[[119 116 129 116 125 107 154]
 [122 148 110 108 120 117 142]]
:
[[154 107 125 116 129 116 119]
 [142 117 120 108 110 148 122]]

[[127 119 145 123 133 137 107 127 125 132 135 126 129 132]
 [132 125 123 132 135 129 131 122 121 117 135 129 129 144]
 [134 123 122 105 140 136 140 138 132 131 142 125 113 126]]
:
[[132 129 126 135 132 125 127 107 137 133 123 145 119 127]
 [144 129 129 135 117 121 122 131 129 135 132 123 125 132]
 [126 113 125 142 131 132 138 140 136 140 105 122 123 134]]

[[129 120 140 111]
 [129 134 148 129]
 [125 127 149 115]
 [136 144 138 125]
 [124 134 149 140]
 [126 131 137 129]]
:
[[111 140 120 129]
 [129 148 134 129]
 [115 149 127 125]
 [125 138 144 136]
 [140 149 134 124]
 [129 137 131 126]]

[[134 122 122 115 131 130 130 130]
 [120 132 119 137 125 126 127 126]
 [126 122 126 127 134 135 128 126]
 [131 116 131 104 125 126 126 123]
 [125 124 119 123 129 128 132 127]
 [126 124 136 120 128 130 124 127]
 [131 129 118 131 132 131 128 133]
 [126 126 125 127 127 126 126 127]
 [128 123 128 120 130 129 121 126]
 [125 133 124 135 135 133 128 129]]
:
[[130 130 130 131 115 122 122 134]
 [126 127 126 125 137 119 132 120]
 [126 128 135 134 127 126 122 126]
 [123 126 126 125 104 131 116 131]
 [127 132 128 129 123 119 124 125]
 [127 124 130 128 120 136 124 126]
 [133 128 131 132 131 118 129 131]
 [127 126 126 127 127 125 126 126]
 [126 121 129 130 120 128 123 128]
 [129 128 133 135 135 124 133 125]]

[[128 127 128 133 115]
 [128 128 127 126 130]
 [129 104 131 129 128]
 [128 126 128 128 131]
 [128 128 126 108 131]
 [128 128 127 127 128]
 [128 123 158 129 128]
 [128 127 127 107 131]
 [127 130 127 130 129]
 [128 125 132 104 130]]
:
[[115 133 128 127 128]
 [130 126 127 128 128]
 [128 129 131 104 129]
 [131 128 128 126 128]
 [131 108 126 128 128]
 [128 127 127 128 128]
 [128 129 158 123 128]
 [131 107 127 127 128]
 [129 130 127 130 127]
 [130 104 132 125 128]]

[[127 132 129 129 122 129 138 122 129 117 128]
 [124 127 126 127 130 127 145 130 127 132 126]
 [124 130 121 129 134 126 135 137 129 141 129]
 [125 126 137 129 114 128 139 111 126 114 124]
 [130 124 118 127 125 129 151 125 129 124 124]
 [128 131 138 128 115 128 121 116 125 111 122]
 [133 128 120 129 126 127 124 122 126 116 123]
 [131 127 118 127 136 127 122 136 128 135 130]]
:
[[128 117 129 122 138 129 122 129 129 132 127]
 [126 132 127 130 145 127 130 127 126 127 124]
 [129 141 129 137 135 126 134 129 121 130 124]
 [124 114 126 111 139 128 114 129 137 126 125]
 [124 124 129 125 151 129 125 127 118 124 130]
 [122 111 125 116 121 128 115 128 138 131 128]
 [123 116 126 122 124 127 126 129 120 128 133]
 [130 135 128 136 122 127 136 127 118 127 131]]
